Here is a tiny trained network, its code and every weight. The questions are about switching its units off for an input and a target symbol, where a switched-off unit gives its printed mean instead of its output.

import numpy as np


def w(rows, s, z=0):
    codes = np.array(rows[::2]) - 128.0
    scale = np.full(codes.shape[1], s)
    scale[-1] = z or s
    return codes * scale


def f(y):
    return np.maximum(y, 0)


def softmax(a):
    e = np.exp(a - a.max(-1, keepdims=True))
    return e / e.sum(-1, keepdims=True)


def log_softmax(a):
    a = a - a.max(-1, keepdims=True)
    return a - np.log(np.exp(a).sum(-1, keepdims=True))


def net(x, mask):
    ids = ['βγδεζηθμ'.index(c) for c in x.split()]
    T = len(ids)
    res = E[ids] + P[:T]
    q, k, v = (res @ M[0].T for M in (Q, K, V))
    z = softmax(np.where(np.tri(T) > 0, q @ k.T / 2**0.5, -1e9)) @ v
    res = res + np.where(mask[0], z, O[0][:, -1]) @ O[0][:, :-1]
    y = f(res @ A[0][:, :-1].T + A[0][:, -1])
    res = res + np.where(mask[1:17], y, B[0][:, -1]) @ B[0][:, :-1]
    return log_softmax(res[-1] @ U[:, :-1].T + U[:, -1])


Q, K, V, O, A, B = {}, {}, {}, {}, {}, {}
E = w([
[194,128,166,82,119,140],'β',
[132,201,52,82,107,59],'γ',
[116,174,113,91,18,109],'δ',
[76,143,123,55,164,76],'ε',
[76,177,157,120,92,180],'ζ',
[130,101,140,136,201,163],'η',
[133,117,101,255,134,180],'θ',
[74,64,125,200,82,167],'μ',
],0.017)
P = w([
[114,160,198,173,198,32],'0',
[128,150,185,147,189,60],'1',
[129,133,169,144,172,87],'2',
[129,119,157,126,163,116],'3',
[127,106,137,119,154,148],'4',
[132,107,120,114,143,175],'5',
[137,96,102,108,136,203],'6',
[142,68,96,79,126,229],'7',
[141,69,76,92,116,255],'8',
],0.0074)
Q[0] = w([
[140,97,197,199,38,145],'h0',
[4,128,131,222,227,181],'h0',
],0.044)
K[0] = w([
[206,109,80,219,50,192],'h0',
[155,58,255,201,254,157],'h0',
],0.035)
V[0] = w([
[76,144,110,153,167,11],'h0',
[189,76,5,91,117,137],'h0',
],0.011)
O[0] = w([
[101,94,149,180,98,254,252],'h0',
[87,151,237,236,211,186,71],'h0',
],0.0052,0.0034)
A[0] = w([
[130,143,150,158,98,68,63],'n0',
[171,120,133,136,208,2,109],'n1',
[109,122,120,99,130,146,74],'n2',
[155,145,229,149,142,89,116],'n3',
[161,127,153,139,105,162,55],'n4',
[94,159,101,153,156,113,116],'n5',
[120,153,166,127,74,101,100],'n6',
[164,163,127,188,161,77,74],'n7',
[191,106,133,118,100,145,2],'n8',
[72,133,156,127,207,44,99],'n9',
[144,200,140,138,191,60,136],'n10',
[159,169,212,119,176,48,125],'n11',
[126,180,121,145,164,73,96],'n12',
[177,112,94,123,146,117,89],'n13',
[149,134,117,162,146,123,97],'n14',
[102,92,160,161,115,98,101],'n15',
],0.019,0.0082)
B[0] = w([
[174,82,126,95,160,101,160],'n0',
[104,86,185,223,160,254,154],'n1',
[176,156,136,150,146,97,163],'n2',
[190,155,104,196,121,75,146],'n3',
[78,181,104,129,166,65,142],'n4',
[173,110,143,120,139,87,169],'n5',
[68,179,148,155,129,181,255],'n6',
[123,129,254,57,179,110,150],'n7',
[19,156,81,94,139,123,138],'n8',
[44,82,94,76,188,89,169],'n9',
[141,144,137,234,151,95,164],'n10',
[196,113,88,11,58,168,150],'n11',
[171,156,122,193,124,79,144],'n12',
[118,153,132,136,96,163,141],'n13',
[156,121,162,77,138,121,147],'n14',
[124,53,113,138,39,123,149],'n15',
],0.025,0.0048)
U = w([
[207,109,159,152,152,192,4],'β',
[181,129,147,226,180,90,190],'γ',
[208,114,103,76,142,154,216],'δ',
[88,84,113,82,206,84,129],'ε',
[72,197,207,134,109,193,228],'ζ',
[129,66,168,180,233,214,20],'η',
[174,85,254,106,162,121,76],'θ',
[121,40,156,172,78,131,57],'μ',
],0.0042,0.003)

Each question gives the input, a string of symbols that net reads in full, and the target symbol t.
The units are the heads (2 rows each of Q, K, V and O) and the neurons (one row each of A and B). Each row of codes is followed by its name. A weight is (code - 128) times the scale printed after its matrix; where a second scale follows, it is the last column's (O, A, B and U).
mask holds one flag per unit, heads first, then neurons. A switched-off unit (its flag False) gives its mean, the last column of its rows in O or B, instead of its output. The means were averaged over made-up inputs and are rounded, as every weight is.
A unit's drop is (log p(t) with every unit on - log p(t) with that unit switched off) / (log p(t) with every unit on - log p(t) with every unit switched off).
The circuit of an input: a set's keep is (log p(t) with only the set's units on - log p(t) with every unit switched off) / (log p(t) with every unit on - log p(t) with every unit switched off). Starting from the 12 units with the biggest drops (on a tie, the unit counted first), units are removed one at a time, each time the one whose removal leaves the highest keep (on an exact tie, the one counted first), for as long as the keep stays at least 0.8.
units of the circuit, in order: the units of the circuit, biggest drop first
top k neurons: the k neurons with the biggest drops, biggest first
drop of u: that unit's drop, to one decimal
input θ μ β μ β ε γ, target γ: units of the circuit, in order	[n10, h0, n12]
input η ζ δ ζ δ δ ε, target ε: units of the circuit, in order	[n9]
input η ζ ζ β, target ζ: top 2 neurons	[n8, n1]
input θ β β, target β: top 2 neurons	[n11, n1]
input θ ζ β ε γ β, target γ: units of the circuit, in order	[h0, n3]
input ε μ η β, target ε: units of the circuit, in order	[h0, n8, n4]
input γ η η ζ ζ θ γ γ ε, target ε: units of the circuit, in order	[n9, h0]
input ζ ζ γ ε ε γ γ μ, target μ: top 2 neurons	[n15, n6]
input ζ η β, target ζ: top 2 neurons	[n8, n13]
input ζ ζ ε ζ γ ε ζ δ ζ, target δ: units of the circuit, in order	[h0, n6]
input ζ μ γ η, target η: drop of n1	1.6
input ζ ε β, target ε: drop of h0	2.0
input δ ε μ, target μ: drop of n15	0.7
input θ γ β, target γ: units of the circuit, in order	[n3]
